[114 138 139 151 134 144]	138

[[116 154 121 144]
 [123 134 127 133]]	134

[[124 120 150 100]
 [143 143 121 130]]	143

[[131 104 108 134]
 [131 128 135 122]
 [124 115 113 137]]	115

[[125 133 134 129 129 126 133]
 [139 127 138 135 129 152 143]]	127

[[116 154 115 123 112 140 139]
 [140 102 141 133 145 116 117]]	102
---
[[128 122 133 145 124 149 104]
 [128 124 145 106 153 120 131]] >> 120

[132 124 123 112 151 138] >> 124

[123 158 137 124] >> 137

[106 143 141 116 115] >> 116

[114 117 136 105 146 144] >> 117

[138 146 102 137] >> 138

[150 129 125 111 114 132 141] >> 125

[[136 150 136 127 128 126 125]
 [143 130 142 129 138 128 128]] >> 127

[[107 134 138 106 120 117]
 [138 114 129 136 120 139]
 [128  99 146 143 137 125]] >> 107
---
121,104,125,104,128,120,120
140,132,134,132,127,123,127
158,145,133,145,130,139,134
Out: 133

104,113,112,106
148,143,141,148
143,129,136,155
Out: 136

125,116,115,135,109
144,113,130,129,116
141,134,153,116,153
Out: 153

103,154,138,152
103,147,142,155
142,101,137,103
Out: 137

114,109,149,134,135,115,143
107,133,139,145,125,139,106
139,148,144,110,122,121,145
Out: 144

135,125,122,128,150,125
145,141,101,134,118,124
112,128,153,128,101,134
Out: 153

144,135,147,103,136
151,135,129,116,111
139,136,141,121,126
Out: 141

114,113,119,123,103
141,140,140,139,144
115,116,111,119,111
Out: 111
---
[[137 124 126 135 126 138 137]
 [138 121 125 134 127 138 135]
 [139 129 128 130 149 122 139]] Answer: 137

[[104 140 104 150 130 151]
 [151 153 153 103 103 150]
 [152 152 152 106 104 150]] Answer: 151

[[133 110 156 113 115 117 144]
 [117 138 141 102 112 109 135]
 [116 118 146 121 149 126 136]] Answer: 144

[[146 127 126 141]
 [150 119 127 153]
 [150 118 127 146]] Answer: 141

[[127 129 118 121 143]
 [126 118 117 124 145]
 [146 142 155 153 131]] Answer: 143

[[140 110 132 142 145 140]
 [111 139 141 125 138 113]
 [134 152  99 129 126 131]] Answer: 140

[[132 113 134 157 118 124 132]
 [110 126 127 113 129 131 121]
 [108 126 126 121 133 117 114]] Answer: 132
---
[[157 143 153 116 134 147]
 [156 142 149 110 128 144]] Out: 143

[[114 111 143 115]
 [112 112 141 112]
 [150 148 108 149]] Out: 112

[[112 141 109 120 153]
 [117 109 137 108 123]
 [117 113 126 108 128]] Out: 109

[[127 154 130 145 125]
 [101 136 123 125 131]] Out: 154

[[129 129 135 133 138 126]
 [150 145 137 102 145 109]
 [144 138 138 106 152 109]] Out: 145

[[151 106 145 128 129 112 121]
 [148 123 142 133 150 114 120]
 [152 121 150 102 152 112 105]] Out: 123
---
[[141 151 129 135 151]
 [141 141 131 140 139]
 [136 140 129 133 138]]
140

[[125 126 120 131 124 130 131]
 [127 127 112 132 122 130 130]
 [112 118 155 123 134 127 134]]
118

[[119 127 130 143 119]
 [131 141 105 149 126]
 [122 143 107 126 130]]
143

[[125 104 136 126 138]
 [139 122 112 129 135]
 [140 122 129 142 126]]
122

[[137 140 124 101 121 130 136]
 [152 124 128 135 111 147 115]
 [111 105 146 152 150 122 105]]
105

[[128 123 157 122 128]
 [114 135 103 127 143]
 [149 131 133 128 126]]
131
---
[128 130 137 155 129 133] value 130

[115 102 123 111 144 124 137] value 115

[152 132 125 120] value 132

[114 126 157 131] value 131

[139 156 111 106] value 139

[133 125 131 134 157 118 115] value 125

[[126 142 155 108 137 124 150]
 [139 117 120 144 139 122 128]] value 120

[[129 121 138 127 130 112 139]
 [131 125 126 119 140 133 127]
 [116 113 128 151 104 149 115]] value 113
---
[[138 138 114 141 118 113]
 [150 149 108 136 108 107]
 [133 133 117 142 123 117]] result: 149

[[103 118 117 103 145]
 [138 130 137 135 122]] result: 130

[[102 103 104 118 118 118]
 [140 141 142 122 121 120]] result: 141

[[113 142 135 130 128 145]
 [139 154 151 138 140 142]
 [115 142 133 130 129 144]] result: 154

[[131 118 135 116 142]
 [153 104 117 108 153]
 [135 109 107 109 147]] result: 104

[[114 130 146 122 126 144]
 [124 133 132 121 138 122]
 [138 117 104 142 128 122]] result: 133
---
Q: [145 103 115  99 127 140 142]
A: 115

Q: [105 130 110 123 143 120]
A: 130

Q:
[[119 142 101 144 117]
 [120 136 115 129 119]]
A: 120

Q: [128 144 119 151 101 155]
A: 144

Q:
[[132 135 131 145 142  99]
 [139 117 106 134 137 124]
 [119 134 140 119 129 129]]
A: 134

Q: [150 103 155 136 106 155 144]
A: 155

Q:
[[109 126 151 131]
 [136 135 111 130]
 [114 134 143 122]]
A: 130
---
[[142 146 129 112 126 155]
 [140 137 126 113 118 151]] ⇒ 155

[[114 147 131 137 112]
 [130 120 133 146 120]
 [129 105 122 155 145]] ⇒ 120

[[117 133 107 140 117 130]
 [117 132 108 139 118 130]] ⇒ 130

[[142 150 107 150 114 149 146]
 [122 119 141 117 139 121 120]
 [112 111 139 108 150 112 113]] ⇒ 120

[[105 133 132 133 113]
 [149 127 132 123 145]] ⇒ 113

[[129 144 140 136 115]
 [129 155 148 141 106]] ⇒ 115

[[150 112 146 109 109 148]
 [134 111 144 107 113 145]] ⇒ 148
---
[[120 137 120 133 127 147]
 [139 132 137 125 125 100]
 [127 126 128 129 144 118]] Answer: 132

[[134 146 114 114 154]
 [129 145 111 107 149]] Answer: 145

[[102 156 100 154  99 101]
 [139 122 130 116 135 136]] Answer: 122

[[135 137 117 133]
 [107 126 111 124]
 [123 137 124 136]] Answer: 126

[[107 144 106 138 158 110 101]
 [149 113 150 117 100 144 151]] Answer: 113

[[119 147 151 129 135]
 [152 131 115 135 137]
 [125 106 152 129 128]] Answer: 131

[[137 141 141 132 113 152]
 [117 127 127 125 134 114]] Answer: 127

[[135 125 136 132 122 143]
 [109 151 111 104 146 109]
 [140 112 138 145 117 135]] Answer: 151

[[129 114 138 110 140 155 115]
 [130 145 115 141 121 109 146]
 [122 110 137 109 132 151 115]] Answer: 145
---
[[141 101 147 120 145 139]
 [123 119 125 143 121 122]
 [137 130 128 126 121 122]] ⇒ 121

[[142 117 151 117 144 143]
 [135 121 142 124 134 134]] ⇒ 144

[[123 142 105 140 122 121]
 [142 143 120 136 124 107]
 [133 114 135 138 147 145]] ⇒ 124

[[135 121 142 108]
 [100 128 139 112]
 [118 154 112 117]] ⇒ 139

[[125 128 122 121 139]
 [119 128 113 110 158]
 [135 128 139 143 105]] ⇒ 110

[[115 139 105 128 128]
 [121 134 113 133 122]] ⇒ 128

[[141 130 122 121 119 124]
 [128 139 103 115 128 124]] ⇒ 119

[[119 135 140 123]
 [108 148 151 107]
 [114 142 141 115]] ⇒ 151

[[124 126 122 124 132 145 132]
 [127 144 134 128 134 112 138]
 [121 148 116 109 137 150 113]] ⇒ 112
---
Q:
107,149,117,140,137,151,112
130,117,127,114,133,115,139
138,118,130,111,106,117,133
A: 106

Q:
130,144,126,134,129,139
124,141,111,130,113,155
120,129,116,142,110,139
A: 142

Q:
118,135,103,145,106,107
121,113,148,109,151,144
138,143,102,139,109,120
A: 139

Q:
126,104,137,125
139,125,127,122
153,118,118,144
A: 118

Q:
132,155,128,153,113
128,156,128,152,119
132,154,128,153,113
A: 128

Q:
127,126,124,128
145,155,133,130
127,126,129,123
A: 126

Q:
148,114,139,108
105,148,112,152
110,142,117,146
A: 142

Q:
148,109,112,112,108
114,150,148,148,151
144,112,114,115,110
A: 114

Q:
139,137,123,117
111,105,139,148
146,155,115,106
A: 155
---
[120 117  99 124 101] result: 117

[[121 105 140 112 108]
 [152 111 145 117 145]] result: 105

[[128 128 130 129 128 128]
 [124 105 129 123 106 148]] result: 128

[[142 121 109 120 152 145 125]
 [122 126 134 137 115 132 126]] result: 121

[140 136 122 117 104 110] result: 136

[100 126 123 123] result: 126

[123 131 149 115 147 112 148] result: 131

[104 133 126 138 143 148] result: 133

[107 138 140 128  98 102] result: 138

[128 115 120 152 150 145 114] result: 115
---
[125 153 129 101 131 133]
101
[155  99 150 103 148 116]
103
[155 121 107 156 103 106]
156
[101 144 121 138 108 119]
138
[146 152 106 113 148 109]
113
[114 148 119 149 115 124]
149
[100 148 147 115 112 130]
115
[110 151 119 143 116 125]
143
[111 107 108 115 149 141]
115
---
(153, 107, 122, 100, 119, 146) ans = 119
(119, 119, 121, 130, 134, 149) ans = 134
(140, 114, 99, 133, 145, 117) ans = 145
(128, 115, 148, 148, 152, 142) ans = 152
(142, 157, 127, 154, 120, 148) ans = 120
(106, 153, 100, 131, 156, 152) ans = 156
(132, 110, 125, 133, 141, 150) ans = 141
